Below is a small trained network, with its code and all its weights. Each question gives an input and a class and asks what happens when units are switched off, that is, made to give their printed mean instead of their output.

import numpy as np


def w(rows, s, z=0):
    codes = np.array(rows[::2]) - 128.0
    scale = np.full(codes.shape[1], s)
    scale[-1] = z or s
    return codes * scale


def f(y):
    return np.maximum(y, 0)


def log_softmax(a):
    a = a - a.max(-1, keepdims=True)
    return a - np.log(np.exp(a).sum(-1, keepdims=True))


def net(x, mask):
    res = np.array(x, float).reshape(1, 7) / 4 @ E
    y = f(res @ A[0][:, :-1].T + A[0][:, -1])
    res = res + np.where(mask, y, B[0][:, -1]) @ B[0][:, :-1]
    return log_softmax(res[-1] @ U[:, :-1].T + U[:, -1])


A, B = {}, {}
E = w([
[130,124,138,136,123,134,140],'x0',
[118,117,119,132,125,126,130],'x1',
[60,145,249,129,141,65,122],'x2',
[181,81,153,170,80,121,27],'x3',
[125,117,131,143,126,130,142],'x4',
[81,223,113,184,113,172,111],'x5',
[112,109,113,139,126,123,133],'x6',
],0.018)
A[0] = w([
[18,233,128,188,165,154,144,158],'n1',
[76,165,124,96,216,5,214,221],'n2',
[156,150,14,58,202,207,239,227],'n3',
[243,143,114,156,115,154,95,130],'n4',
[194,59,134,68,165,51,160,254],'n5',
[211,39,68,119,88,51,94,202],'n6',
[97,111,228,175,108,38,43,89],'n7',
[114,199,56,255,35,157,62,195],'n8',
],0.0095,0.0066)
B[0] = w([
[57,250,79,113,115,87,61,234],'n1',
[46,106,225,123,99,66,196,234],'n2',
[91,70,161,142,218,204,61,250],'n3',
[179,123,110,123,106,130,96,190],'n4',
[154,29,180,11,98,144,188,221],'n5',
[142,88,131,116,52,215,132,225],'n6',
[37,109,195,135,200,198,103,214],'n7',
[211,146,99,162,173,57,41,234],'n8',
],0.011,0.022)
U = w([
[68,70,148,102,157,210,165,250],'0',
[65,159,109,192,221,153,101,172],'1',
[167,94,90,133,10,197,155,47],'2',
[211,128,69,192,132,76,119,94],'3',
[75,119,161,82,99,27,254,122],'4',
[33,204,105,142,66,44,171,16],'5',
],0.011,0.0017)

Each question gives the input, the list of numbers given to net, and the class t.
The units are the neurons (one row each of A and B). Each row of codes is followed by its name. A weight is (code - 128) times the scale printed after its matrix; where a second scale follows, it is the last column's (A, B and U).
mask holds one flag per neuron, in row order. A switched-off neuron (its flag False) gives its mean, the last column of its row in B, instead of its output. The means were averaged over made-up inputs and are rounded, as every weight is.
A unit's drop is (log p(t) with every unit on - log p(t) with that unit switched off) / (log p(t) with every unit on - log p(t) with every unit switched off).
The circuit of an input: a set's keep is (log p(t) with only the set's units on - log p(t) with every unit switched off) / (log p(t) with every unit on - log p(t) with every unit switched off). Starting from all 8 units, units are removed one at a time, each time the one whose removal leaves the highest keep (on an exact tie, the one counted first), for as long as the keep stays at least 0.8.
circuit, biggest first: the units of the circuit, biggest drop first
top k neurons: the k neurons with the biggest drops, biggest first
drop when u is switched off: that unit's drop, to one decimal
input [-3,4,-3,7,3,5,5], class 3: circuit, biggest first => [n8]
input [-7,-4,-1,1,5,2,-1], class 3: top 2 neurons => [n7, n3]
input [0,2,-4,8,-7,0,-4], class 2: top 2 neurons => [n6, n1]
input [6,2,0,5,7,-1,2], class 2: top 3 neurons => [n3, n2, n6]
input [-4,-1,-2,-6,-6,1,0], class 1: top 2 neurons => [n3, n5]
input [-3,3,1,0,-3,6,-6], class 5: top 2 neurons => [n3, n1]
input [-6,-1,-2,6,-4,1,3], class 3: top 2 neurons => [n8, n5]
input [7,-1,-1,-8,-1,3,0], class 1: top 3 neurons => [n3, n1, n5]
input [-1,1,0,3,4,1,-3], class 3: top 2 neurons => [n3, n5]
input [6,4,1,0,-4,6,6], class 5: top 3 neurons => [n3, n1, n7]
input [-7,-2,-5,2,-6,-6,0], class 2: top 2 neurons => [n6, n7]
input [5,-1,0,5,4,-5,5], class 2: top 3 neurons => [n3, n6, n2]
input [-8,4,2,6,0,1,-6], class 1: top 3 neurons => [n5, n7, n2]
input [-2,-2,3,-8,-6,-7,8], class 4: circuit, biggest first => [n2]
input [-1,-5,-4,3,-3,6,4], class 3: drop when n8 is switched off => 0.0
input [-8,-8,6,-6,4,6,1], class 5: drop when n1 is switched off => 0.2
input [-7,4,-1,6,2,3,1], class 3: drop when n8 is switched off => 0.2
